Here is a tiny trained network, its code and every weight. The questions are about switching its units off for an input and a class, where a switched-off unit gives its printed mean instead of its output.

import numpy as np


def w(rows, s, z=0):
    codes = np.array(rows[::2]) - 128.0
    scale = np.full(codes.shape[1], s)
    scale[-1] = z or s
    return codes * scale


def norm(h):
    return h / np.sqrt((h * h).mean(-1, keepdims=True) + 1e-5)


def f(y):
    return np.maximum(y, 0)


def log_softmax(a):
    a = a - a.max(-1, keepdims=True)
    return a - np.log(np.exp(a).sum(-1, keepdims=True))


def net(x, mask):
    res = np.array(x, float).reshape(1, 6) / 4 @ E
    u = 0
    for l in range(3):
        y = f(norm(res) @ A[l][:, :-1].T + A[l][:, -1])
        res = res + np.where(mask[u : u + 3], y, B[l][:, -1]) @ B[l][:, :-1]
        u += 3
    return log_softmax(norm(res)[-1] @ U[:, :-1].T + U[:, -1])


A, B = {}, {}
E = w([
[137,148,177,109,168,92,134,118,161],'x0',
[184,119,202,219,130,172,80,42,58],'x1',
[128,134,175,152,157,128,106,84,110],'x2',
[179,84,147,165,93,141,73,153,113],'x3',
[106,110,93,136,125,162,122,123,141],'x4',
[223,94,198,170,154,3,194,145,156],'x5',
],0.0054)
A[0] = w([
[134,158,194,253,134,131,168,40,138,116],'0.n0',
[203,129,80,43,62,6,135,207,239,252],'0.n1',
[163,21,124,177,84,116,117,202,130,193],'0.n2',
],0.0047,0.0035)
B[0] = w([
[137,128,163,73,211,59,50,80,181,190],'0.n0',
[58,254,156,61,247,198,180,105,225,254],'0.n1',
[121,152,103,113,213,121,114,82,204,188],'0.n2',
],0.0053,0.0074)
A[1] = w([
[151,170,163,145,150,174,116,154,189,166],'1.n0',
[40,175,159,69,61,27,131,253,34,131],'1.n1',
[41,240,130,70,162,185,113,101,209,254],'1.n2',
],0.0049,0.0028)
B[1] = w([
[92,145,176,61,151,13,195,77,200,166],'1.n0',
[114,159,59,94,254,160,227,5,235,135],'1.n1',
[71,150,70,41,152,122,223,139,145,249],'1.n2',
],0.0067,0.013)
A[2] = w([
[155,46,164,154,88,56,147,173,97,151],'2.n0',
[131,61,45,79,71,107,16,104,81,178],'2.n1',
[154,67,54,241,118,103,96,182,254,253],'2.n2',
],0.0047,0.0029)
B[2] = w([
[169,111,182,129,200,113,54,79,150,163],'2.n0',
[67,161,126,103,191,178,176,66,97,254],'2.n1',
[69,139,149,72,203,120,223,1,166,205],'2.n2',
],0.0079,0.0011)
U = w([
[164,165,64,192,35,126,44,203,111,4],'0',
[15,199,68,12,244,54,214,28,240,252],'1',
[26,117,86,163,138,220,2,65,37,161],'2',
[164,172,51,150,48,202,48,223,87,5],'3',
[124,116,59,183,41,79,130,235,127,7],'4',
[179,126,77,218,26,126,78,240,46,4],'5',
[193,60,213,197,200,41,11,45,124,233],'6',
],0.0058,0.0041)

Each question gives the input, the list of numbers given to net, and the class t.
The units are the neurons (one row each of A and B). Each row of codes is followed by its name. A weight is (code - 128) times the scale printed after its matrix; where a second scale follows, it is the last column's (A, B and U).
mask holds one flag per neuron, layer by layer. A switched-off neuron (its flag False) gives its mean, the last column of its row in B, instead of its output. The means were averaged over made-up inputs and are rounded, as every weight is.
A unit's drop is (log p(t) with every unit on - log p(t) with that unit switched off) / (log p(t) with every unit on - log p(t) with every unit switched off).
The circuit of an input: a set's keep is (log p(t) with only the set's units on - log p(t) with every unit switched off) / (log p(t) with every unit on - log p(t) with every unit switched off). Starting from all 9 units, units are removed one at a time, each time the one whose removal leaves the highest keep (on an exact tie, the one counted first), for as long as the keep stays at least 0.8.
circuit, biggest first: the units of the circuit, biggest drop first
top k neurons: the k neurons with the biggest drops, biggest first
top k neurons in layer l: the k neurons of layer l with the biggest drops, biggest first
drop when u is switched off: that unit's drop, to one decimal
input [2,5,8,3,-5,0], class 6: circuit, biggest first => (0.n1 1.n2)
input [-5,4,-6,-1,-4,-2], class 2: top 3 neurons => (0.n1 1.n2 1.n0)
input [-6,1,2,-3,2,-1], class 2: top 2 neurons => (0.n1 1.n0)
input [-5,7,-6,7,2,5], class 6: top 3 neurons => (1.n2 0.n1 2.n0)
input [-6,8,-3,5,-6,-7], class 2: circuit, biggest first => (0.n1)
input [0,3,-2,8,-6,-6], class 2: top 3 neurons => (0.n1 1.n2 0.n0)
input [0,6,1,4,-5,-7], class 2: top 2 neurons in layer 0 => (0.n1 0.n2)
input [-2,6,-5,3,-3,6], class 6: drop when 0.n1 is switched off => 0.3
input [-5,7,-1,6,7,5], class 6: drop when 0.n1 is switched off => 0.3
input [-3,5,2,4,-3,8], class 6: drop when 1.n2 is switched off => 0.4
input [-5,6,-6,5,2,3], class 6: drop when 2.n0 is switched off => 0.1
